Here is a tiny trained network, its code and every weight. The questions are about switching its units off for an input and a class, where a switched-off unit gives its printed mean instead of its output.

import numpy as np


def w(rows, s, z=0):
    codes = np.array(rows[::2]) - 128.0
    scale = np.full(codes.shape[1], s)
    scale[-1] = z or s
    return codes * scale


def f(y):
    return y / 2 * (1 + np.tanh(0.7978845608 * (y + 0.044715 * y**3)))


def log_softmax(a):
    a = a - a.max(-1, keepdims=True)
    return a - np.log(np.exp(a).sum(-1, keepdims=True))


def net(x, mask):
    res = np.array(x, float).reshape(1, 3) / 4 @ E
    y = f(res @ A[0][:, :-1].T + A[0][:, -1])
    res = res + np.where(mask, y, B[0][:, -1]) @ B[0][:, :-1]
    return log_softmax(res[-1] @ U[:, :-1].T + U[:, -1])


A, B = {}, {}
E = w([
[68,187,26,112,206,195,140,153],'x0',
[102,5,114,187,173,97,197,107],'x1',
[191,174,124,44,188,74,173,53],'x2',
],0.011)
A[0] = w([
[164,112,154,144,135,65,207,78,131],'n1',
[92,174,103,150,138,168,97,173,153],'n2',
[79,98,164,208,83,118,115,164,200],'n3',
[101,151,103,117,127,184,65,144,172],'n4',
[64,111,66,151,185,122,190,122,100],'n5',
[184,167,101,34,195,46,175,1,197],'n6',
[94,99,47,163,212,153,161,117,106],'n7',
[109,201,100,129,171,175,89,128,126],'n8',
[130,188,112,111,163,191,91,149,129],'n9',
[84,176,92,91,167,153,114,160,155],'n10',
[107,114,131,220,85,163,79,196,254],'n11',
[113,58,196,180,128,100,166,100,161],'n12',
[180,166,216,92,20,98,15,100,205],'n13',
[148,168,121,38,173,138,161,122,139],'n14',
[158,52,169,168,152,103,153,76,136],'n15',
],0.0088,0.0071)
B[0] = w([
[140,92,170,164,136,124,162,70,177],'n1',
[72,85,161,83,74,130,123,210,174],'n2',
[103,120,79,181,176,115,94,166,195],'n3',
[57,96,135,75,47,98,119,195,174],'n4',
[189,213,51,163,72,186,237,123,172],'n5',
[190,194,236,91,118,143,139,38,254],'n6',
[200,194,74,152,70,180,165,166,182],'n7',
[119,99,188,53,118,85,65,147,175],'n8',
[102,119,174,83,121,79,88,155,173],'n9',
[121,134,177,45,99,112,132,147,180],'n10',
[34,107,58,163,147,171,96,200,217],'n11',
[87,64,131,189,196,107,58,113,185],'n12',
[150,193,32,202,109,236,237,161,216],'n13',
[158,255,179,90,145,122,107,101,183],'n14',
[119,45,203,164,184,124,125,65,179],'n15',
],0.0078,0.017)
U = w([
[123,141,2,167,91,175,182,168,252],'0',
[229,175,107,129,91,189,211,82,152],'1',
[93,71,98,171,209,100,58,118,109],'2',
[157,75,198,120,164,76,148,52,69],'3',
[66,81,127,66,80,103,88,166,91],'4',
[154,174,161,43,137,62,77,108,37],'5',
],0.0087,0.0019)

Each question gives the input, the list of numbers given to net, and the class t.
The units are the neurons (one row each of A and B). Each row of codes is followed by its name. A weight is (code - 128) times the scale printed after its matrix; where a second scale follows, it is the last column's (A, B and U).
mask holds one flag per neuron, in row order. A switched-off neuron (its flag False) gives its mean, the last column of its row in B, instead of its output. The means were averaged over made-up inputs and are rounded, as every weight is.
A unit's drop is (log p(t) with every unit on - log p(t) with that unit switched off) / (log p(t) with every unit on - log p(t) with every unit switched off).
The circuit of an input: a set's keep is (log p(t) with only the set's units on - log p(t) with every unit switched off) / (log p(t) with every unit on - log p(t) with every unit switched off). Starting from the 12 units with the biggest drops (on a tie, the unit counted first), units are removed one at a time, each time the one whose removal leaves the highest keep (on an exact tie, the one counted first), for as long as the keep stays at least 0.8.
units of the circuit, in order: the units of the circuit, biggest drop first
unit that matters most: the unit with the biggest drop
k most important neurons: the k neurons with the biggest drops, biggest first
drop of u: that unit's drop, to one decimal
input [6,8,1], class 1: unit that matters most : n11
input [4,-6,0], class 4: units of the circuit, in order : [n4; n2]
input [0,3,-5], class 2: units of the circuit, in order : [n13; n3]
input [-6,-1,-1], class 0: units of the circuit, in order : [n13; n6]
input [-7,6,0], class 2: 2 most important neurons : [n12; n6]
input [1,-5,4], class 5: 2 most important neurons : [n5; n7]
input [0,-5,0], class 0: 2 most important neurons : [n13; n6]
input [0,3,2], class 3: units of the circuit, in order : [n13; n11]
input [0,2,7], class 3: units of the circuit, in order : [n13; n1]
input [7,-5,1], class 5: 2 most important neurons : [n14; n11]
input [-6,8,0], class 2: 2 most important neurons : [n12; n6]
input [0,-7,-2], class 0: 4 most important neurons : [n13; n6; n15; n12]
input [0,6,-3], class 2: 2 most important neurons : [n13; n12]
input [7,2,1], class 1: units of the circuit, in order : [n11]
input [-4,1,-1], class 2: 3 most important neurons : [n5; n7; n12]
input [-1,5,1], class 3: 2 most important neurons : [n11; n13]
input [5,0,7], class 5: 2 most important neurons : [n13; n8]
input [1,-3,-6], class 4: 2 most important neurons : [n5; n7]
input [0,4,-2], class 2: 2 most important neurons : [n13; n12]
input [2,-1,2], class 5: units of the circuit, in order : [n13]
input [-5,-8,7], class 1: drop of n13 : 0.4
input [5,-1,-3], class 4: drop of n13 : 0.2
input [-1,7,-8], class 2: drop of n12 : 0.4
input [-3,2,1], class 3: drop of n10 : -0.1
